[[128 129 119 122 135 135]
 [136 128 128 153 130 129]
 [131 129 120 132 135 134]
 [122 128 128 109 126 127]
 [129 129 119 126 135 135]
 [128 129 119 122 134 135]
 [123 129 125 110 129 129]]
:
[[123 129 125 110 129 129]
 [128 129 119 122 135 135]
 [136 128 128 153 130 129]
 [131 129 120 132 135 134]
 [122 128 128 109 126 127]
 [129 129 119 126 135 135]
 [128 129 119 122 134 135]]

[[126 128 138 115 116 124 120 124 136 132 108 123 140 125]
 [130 128 124 136 124 134 153 134 122 141 128 124 140 127]]
:
[[130 128 124 136 124 134 153 134 122 141 128 124 140 127]
 [126 128 138 115 116 124 120 124 136 132 108 123 140 125]]

[[130 123 138 125 136 134]
 [124 134 139 127 142 143]
 [136 126 139 102 125 115]]
:
[[136 126 139 102 125 115]
 [130 123 138 125 136 134]
 [124 134 139 127 142 143]]

[[133 130 125]
 [154 116 126]
 [122 127 129]
 [123 125 110]]
:
[[123 125 110]
 [133 130 125]
 [154 116 126]
 [122 127 129]]

[[133 128 123 125 127 116 113]
 [136 127 119 124 120 111 106]
 [125 134 132 121 142 137 135]
 [129 123 128 128 131 130 131]
 [133 131 131 136 122 117 123]
 [129 129 136 129 126 129 133]
 [131 132 136 139 124 124 135]]
:
[[131 132 136 139 124 124 135]
 [133 128 123 125 127 116 113]
 [136 127 119 124 120 111 106]
 [125 134 132 121 142 137 135]
 [129 123 128 128 131 130 131]
 [133 131 131 136 122 117 123]
 [129 129 136 129 126 129 133]]

[[131 125 126 124 123 138 126 126 131 100 141 125 127 109]
 [136 120 120 111 109 134 136 121 118 120 144 120 133 130]
 [132 122 123 105 111 149 127 116 123 127 140 122 119 133]
 [136 131 132 113 120 145 129 116 138 107 146 131 121 128]]
:
[[136 131 132 113 120 145 129 116 138 107 146 131 121 128]
 [131 125 126 124 123 138 126 126 131 100 141 125 127 109]
 [136 120 120 111 109 134 136 121 118 120 144 120 133 130]
 [132 122 123 105 111 149 127 116 123 127 140 122 119 133]]

[[120 115 133 136 148 139 129 127 130]
 [129 121 135 137 123 127 139 126 137]
 [126 113 127 145 129 121 135 130 147]
 [125 133 120 126 100 121 111 118 124]
 [127 144 123 121 102 117 122 130 123]]
:
[[127 144 123 121 102 117 122 130 123]
 [120 115 133 136 148 139 129 127 130]
 [129 121 135 137 123 127 139 126 137]
 [126 113 127 145 129 121 135 130 147]
 [125 133 120 126 100 121 111 118 124]]
---
[[141 152 116]
 [129 124 141]
 [115 124 144]
 [109 113 147]]
:
[[141 152]
 [129 124]]

[[134 122 123 107 132]
 [125 121 111 128 110]
 [116 126 126 134 131]
 [151 129 114 133 131]
 [146 131 119 141 121]]
:
[[134 122]
 [125 121]]

[[141 134 141 123]
 [143 137 134 122]
 [154 144 125 141]
 [152 141 124 140]]
:
[[141 134]
 [143 137]]

[[145 127 125 104]
 [148 112 122 112]
 [ 99 155 130 108]]
:
[[145 127]
 [148 112]]

[[131 136 144 133]
 [125 137 107 111]
 [129 110 146 137]]
:
[[131 136]
 [125 137]]

[[128 105]
 [128 141]
 [107 125]]
:
[[128 105]
 [128 141]]

[[152 128 138 128]
 [106 124 107 130]
 [131 139 144 120]
 [123 129 147 143]]
:
[[152 128]
 [106 124]]

[[132 139]
 [106 120]
 [121 125]
 [101 125]
 [133 150]]
:
[[132 139]
 [106 120]]
---
[[153 136 130]
 [110 139 124]
 [108 111 117]
 [135 118 127]
 [144 121 134]]
:
[[139 124]
 [111 117]]

[[124 145 110 125]
 [119 109 114 128]
 [124 156 108 125]]
:
[[109 114]
 [156 108]]

[[145 149 116 130 117]
 [139 149 113 130 114]
 [139 118 145 123 148]
 [156 142 130 124 134]]
:
[[149 113]
 [118 145]]

[[114 129 119 117]
 [143 106 148 125]
 [151 108 104 148]
 [115 115 121 124]
 [132 134 151 129]]
:
[[106 148]
 [108 104]]

[[140 124 120]
 [116 102 118]
 [135 136 137]]
:
[[102 118]
 [136 137]]

[[134 130 138 128]
 [133 154 134 105]
 [128 132 129 125]
 [139 126 141 141]
 [128 132 129 125]]
:
[[154 134]
 [132 129]]

[[107 112 111 146]
 [125 150 118 155]
 [118 149 118 154]]
:
[[150 118]
 [149 118]]

[[129 123 132]
 [148 104 144]
 [128 129 128]
 [111 141 122]
 [138 124 138]]
:
[[104 144]
 [129 128]]

[[119 120 152]
 [124 123 109]
 [144 115 138]
 [139 116 147]
 [133 123 125]]
:
[[123 109]
 [115 138]]
---
[[113 130 133]
 [116 127 151]
 [114 123 124]
 [137 129 139]
 [127 132 145]]
:
[[116 127 151]
 [114 123 124]]

[[130 124 135 137]
 [131 131 110 128]
 [115 128 127 110]
 [129 123 121 129]
 [113 128 151 118]]
:
[[131 131 110]
 [115 128 127]]

[[130 133 103]
 [130 123 142]
 [127 121 137]
 [125 122 100]]
:
[[130 123 142]
 [127 121 137]]

[[125 149 131 124]
 [128 128 143 128]
 [128 128 128 128]]
:
[[128 128 143]
 [128 128 128]]

[[156 116 101 111]
 [120 124 143 151]
 [135 129 136 137]]
:
[[120 124 143]
 [135 129 136]]

[[128 130 148 139 129]
 [152 143 133 104 143]
 [135 145 128 112 125]
 [111 112 158 143 120]]
:
[[152 143 133]
 [135 145 128]]
